Below are the code and all the weights of a small trained network. Each question names an input and a class and asks about switching units off, where a switched-off unit gives its printed mean instead of its output.

import numpy as np


def w(rows, s, z=0):
    codes = np.array(rows[::2]) - 128.0
    scale = np.full(codes.shape[1], s)
    scale[-1] = z or s
    return codes * scale


def norm(h):
    return h / np.sqrt((h * h).mean(-1, keepdims=True) + 1e-5)


def f(y):
    return np.maximum(y, 0)


def log_softmax(a):
    a = a - a.max(-1, keepdims=True)
    return a - np.log(np.exp(a).sum(-1, keepdims=True))


def net(x, mask):
    res = np.array(x, float).reshape(1, 2) / 4 @ E
    u = 0
    for l in range(3):
        y = f(norm(res) @ A[l][:, :-1].T + A[l][:, -1])
        res = res + np.where(mask[u : u + 6], y, B[l][:, -1]) @ B[l][:, :-1]
        u += 6
    return log_softmax(norm(res)[-1] @ U[:, :-1].T + U[:, -1])


A, B = {}, {}
E = w([
[172,180,5,59,128,153,120,204,122,60],'x0',
[20,140,160,168,132,35,146,109,154,16],'x1',
],0.0029)
A[0] = w([
[217,133,9,100,128,184,128,146,129,167,253],'0.n0',
[151,122,79,96,131,168,124,149,124,138,127],'0.n1',
[165,138,109,105,123,167,134,150,130,168,150],'0.n2',
[146,110,129,110,139,118,144,150,113,134,103],'0.n3',
[178,110,196,140,134,139,126,121,132,236,122],'0.n4',
[205,126,2,97,130,143,127,154,127,114,120],'0.n5',
],0.0085,0.0025)
B[0] = w([
[138,166,101,71,147,9,89,238,70,189,248],'0.n0',
[132,120,139,131,103,81,126,154,112,121,179],'0.n1',
[182,110,72,144,200,86,87,124,152,87,182],'0.n2',
[111,130,120,130,133,122,139,125,127,130,138],'0.n3',
[106,146,144,116,101,157,139,129,112,151,216],'0.n4',
[81,174,87,107,148,163,118,147,125,126,223],'0.n5',
],0.016,0.012)
A[1] = w([
[166,90,124,158,143,50,125,135,162,77,1],'1.n0',
[164,140,133,137,62,253,154,73,144,73,19],'1.n1',
[168,123,116,89,175,2,91,214,77,228,93],'1.n2',
[104,110,80,185,193,192,96,116,185,155,74],'1.n3',
[102,155,96,123,126,218,134,120,137,91,76],'1.n4',
[167,132,77,137,128,184,135,123,151,81,68],'1.n5',
],0.0094,0.00063)
B[1] = w([
[251,82,108,88,90,152,142,109,102,96,146],'1.n0',
[80,37,207,156,33,14,193,125,136,167,141],'1.n1',
[153,193,74,133,210,1,23,159,147,225,249],'1.n2',
[158,107,157,115,75,54,156,89,115,60,130],'1.n3',
[80,139,85,180,132,156,121,57,204,100,141],'1.n4',
[12,156,137,117,150,134,121,26,138,107,131],'1.n5',
],0.0049,0.019)
A[2] = w([
[219,63,137,135,132,87,128,90,131,108,100],'2.n0',
[142,100,121,177,169,33,105,151,164,131,144],'2.n1',
[155,106,164,156,126,186,118,72,130,247,111],'2.n2',
[176,136,119,127,134,41,87,117,119,205,15],'2.n3',
[122,178,98,55,167,58,87,202,58,197,255],'2.n4',
[125,108,167,144,133,128,141,140,131,132,203],'2.n5',
],0.013,0.00056)
B[2] = w([
[156,124,149,116,105,122,134,100,106,102,153],'2.n0',
[161,126,117,113,118,118,130,132,119,98,174],'2.n1',
[98,115,129,134,92,107,150,155,143,162,155],'2.n2',
[66,182,74,94,141,104,123,170,113,63,192],'2.n3',
[187,113,123,116,154,8,89,206,98,166,253],'2.n4',
[148,137,112,107,112,159,129,130,116,135,140],'2.n5',
],0.016,0.026)
U = w([
[148,148,87,101,199,2,64,234,102,152,180],'0',
[206,94,181,106,84,119,144,59,88,44,188],'1',
[149,87,149,146,228,167,118,119,167,145,31],'2',
[33,166,77,146,172,154,114,89,182,60,161],'3',
[48,99,174,141,43,122,176,151,143,209,170],'4',
[164,108,150,186,203,224,83,136,150,148,26],'5',
[144,103,147,166,199,176,116,131,140,137,51],'6',
[159,87,154,175,218,175,98,118,163,151,2],'7',
],0.01,0.0046)

Each question gives the input, the list of numbers given to net, and the class t.
The units are the neurons (one row each of A and B). Each row of codes is followed by its name. A weight is (code - 128) times the scale printed after its matrix; where a second scale follows, it is the last column's (A, B and U).
mask holds one flag per neuron, layer by layer. A switched-off neuron (its flag False) gives its mean, the last column of its row in B, instead of its output. The means were averaged over made-up inputs and are rounded, as every weight is.
A unit's drop is (log p(t) with every unit on - log p(t) with that unit switched off) / (log p(t) with every unit on - log p(t) with every unit switched off).
top k neurons: the k neurons with the biggest drops, biggest first
k most important neurons of layer l: the k neurons of layer l with the biggest drops, biggest first
drop when u is switched off: that unit's drop, to one decimal
input [-3,0], class 4: top 3 neurons -> (0.n0; 1.n2; 2.n4)
input [-6,-4], class 4: top neuron -> (0.n0)
input [-7,-3], class 4: top 2 neurons -> (0.n0; 1.n2)
input [6,8], class 3: top 3 neurons -> (2.n4; 0.n0; 0.n1)
input [-6,4], class 4: top 4 neurons -> (0.n0; 1.n2; 0.n2; 2.n4)
input [-8,-4], class 4: top 3 neurons -> (0.n0; 1.n2; 2.n4)
input [-3,6], class 1: 2 most important neurons of layer 0 -> (0.n0; 0.n5)
input [-1,5], class 1: 4 most important neurons of layer 0 -> (0.n0; 0.n5; 0.n4; 0.n1)
input [2,3], class 3: top 4 neurons -> (2.n4; 0.n0; 0.n1; 1.n2)
input [-3,2], class 4: 2 most important neurons of layer 2 -> (2.n4; 2.n3)
input [-1,6], class 1: 3 most important neurons of layer 0 -> (0.n0; 0.n5; 0.n4)
input [-7,-1], class 4: top 2 neurons -> (0.n0; 1.n2)
input [7,7], class 3: 2 most important neurons of layer 1 -> (1.n2; 1.n4)
input [1,1], class 3: top 3 neurons -> (2.n4; 0.n0; 0.n1)
input [-3,3], class 1: 4 most important neurons of layer 0 -> (0.n0; 0.n4; 0.n5; 0.n1)
input [4,7], class 1: 4 most important neurons of layer 0 -> (0.n0; 0.n5; 0.n4; 0.n1)
input [2,6], class 1: most important neuron of layer 2 -> (2.n4)
input [-4,8], class 1: 3 most important neurons of layer 0 -> (0.n0; 0.n5; 0.n4)
input [5,7], class 3: 2 most important neurons of layer 0 -> (0.n1; 0.n0)
input [-8,-1], class 4: drop when 0.n0 is switched off -> 1.0
input [-6,7], class 1: drop when 2.n2 is switched off -> 0.0
input [-8,-3], class 4: drop when 1.n2 is switched off -> 0.4
